Here is a tiny trained network, its code and every weight. The questions are about switching its units off for an input and a class, where a switched-off unit gives its printed mean instead of its output.

import numpy as np


def w(rows, s, z=0):
    codes = np.array(rows[::2]) - 128.0
    scale = np.full(codes.shape[1], s)
    scale[-1] = z or s
    return codes * scale


def norm(h):
    return h / np.sqrt((h * h).mean(-1, keepdims=True) + 1e-5)


def f(y):
    return np.maximum(y, 0)


def log_softmax(a):
    a = a - a.max(-1, keepdims=True)
    return a - np.log(np.exp(a).sum(-1, keepdims=True))


def net(x, mask):
    res = np.array(x, float).reshape(1, 7) / 4 @ E
    u = 0
    for l in range(2):
        y = f(norm(res) @ A[l][:, :-1].T + A[l][:, -1])
        res = res + np.where(mask[u : u + 6], y, B[l][:, -1]) @ B[l][:, :-1]
        u += 6
    return log_softmax(norm(res)[-1] @ U[:, :-1].T + U[:, -1])


A, B = {}, {}
E = w([
[100,158,232,40,144,151,180,146,34,156],'x0',
[52,162,97,102,209,146,197,125,161,100],'x1',
[188,136,145,89,122,107,159,192,167,69],'x2',
[52,181,160,48,186,128,239,113,106,113],'x3',
[111,140,154,98,105,252,127,176,153,177],'x4',
[124,181,80,109,60,133,154,76,209,153],'x5',
[156,103,187,125,93,150,92,138,54,165],'x6',
],0.003)
A[0] = w([
[70,58,150,150,236,160,117,115,59,106,46],'L0N0',
[79,151,66,125,146,79,149,69,187,103,15],'L0N1',
[199,78,149,176,105,4,77,131,84,106,2],'L0N2',
[205,124,85,137,85,153,119,182,254,110,7],'L0N3',
[91,164,61,135,147,80,157,86,167,106,29],'L0N4',
[131,142,139,144,66,170,101,103,113,186,33],'L0N5',
],0.0039,0.0034)
B[0] = w([
[63,114,83,204,197,154,70,254,159,159,241],'L0N0',
[105,194,27,211,142,86,183,43,189,170,219],'L0N1',
[215,68,104,163,160,65,79,64,36,40,252],'L0N2',
[157,122,106,146,80,204,71,236,210,18,241],'L0N3',
[75,164,89,183,92,104,168,51,161,199,215],'L0N4',
[74,83,141,121,78,155,86,61,129,198,189],'L0N5',
],0.0037,0.0018)
A[1] = w([
[103,161,225,20,169,117,246,157,85,124,4],'L1N0',
[211,98,138,126,106,70,93,105,53,110,70],'L1N1',
[154,71,72,197,92,128,82,93,175,152,87],'L1N2',
[153,108,172,109,34,176,88,87,104,255,7],'L1N3',
[98,163,65,118,159,80,218,30,212,139,25],'L1N4',
[195,95,115,150,128,57,102,90,103,118,37],'L1N5',
],0.0041,0.0027)
B[1] = w([
[149,230,227,18,137,88,197,216,86,65,251],'L1N0',
[152,84,95,139,172,88,131,48,107,112,226],'L1N1',
[137,168,213,3,144,135,206,179,111,103,242],'L1N2',
[50,89,133,134,65,159,132,6,140,223,226],'L1N3',
[85,197,55,196,131,57,193,34,156,166,253],'L1N4',
[176,95,156,105,159,100,149,115,71,93,194],'L1N5',
],0.0045,0.0028)
U = w([
[203,112,83,124,48,194,71,228,254,57,93],'0',
[91,72,172,112,26,197,81,42,105,249,133],'1',
[246,26,127,162,148,32,65,81,36,62,185],'2',
[49,78,119,203,238,162,67,232,81,172,4],'3',
[98,214,239,7,160,114,209,206,72,106,105],'4',
[70,212,10,184,149,71,214,48,206,128,207],'5',
],0.0078,0.0016)

Each question gives the input, the list of numbers given to net, and the class t.
The units are the neurons (one row each of A and B). Each row of codes is followed by its name. A weight is (code - 128) times the scale printed after its matrix; where a second scale follows, it is the last column's (A, B and U).
mask holds one flag per neuron, layer by layer. A switched-off neuron (its flag False) gives its mean, the last column of its row in B, instead of its output. The means were averaged over made-up inputs and are rounded, as every weight is.
A unit's drop is (log p(t) with every unit on - log p(t) with that unit switched off) / (log p(t) with every unit on - log p(t) with every unit switched off).
The circuit of an input: a set's keep is (log p(t) with only the set's units on - log p(t) with every unit switched off) / (log p(t) with every unit on - log p(t) with every unit switched off). Starting from all 12 units, units are removed one at a time, each time the one whose removal leaves the highest keep (on an exact tie, the one counted first), for as long as the keep stays at least 0.8.
circuit, biggest first: the units of the circuit, biggest drop first
k most important neurons: the k neurons with the biggest drops, biggest first
drop of u: that unit's drop, to one decimal
input [1,2,-5,3,-2,-6,-2], class 3: circuit, biggest first => L0N0
input [5,-8,8,2,7,3,4], class 1: 3 most important neurons => L1N3; L1N2; L0N5
input [4,-5,1,1,-6,7,4], class 2: circuit, biggest first => L0N2; L1N1
input [0,-6,4,4,3,7,-1], class 0: circuit, biggest first => L0N3; L1N4
input [2,-4,-5,6,-3,-8,-6], class 3: 2 most important neurons => L0N0; L1N2
input [-8,-6,-6,-5,1,6,-3], class 0: circuit, biggest first => L0N3; L1N2
input [-8,-3,-6,-8,-2,8,-3], class 0: 3 most important neurons => L0N3; L1N2; L1N4
input [2,-8,5,4,-1,6,3], class 1: 2 most important neurons => L1N3; L1N2
input [-7,6,-3,-5,1,-2,1], class 0: drop of L0N0 => 0.0
input [3,8,-6,0,-4,-1,5], class 3: drop of L1N2 => 0.1
input [-2,-7,0,0,-1,7,-2], class 0: drop of L0N3 => 0.9
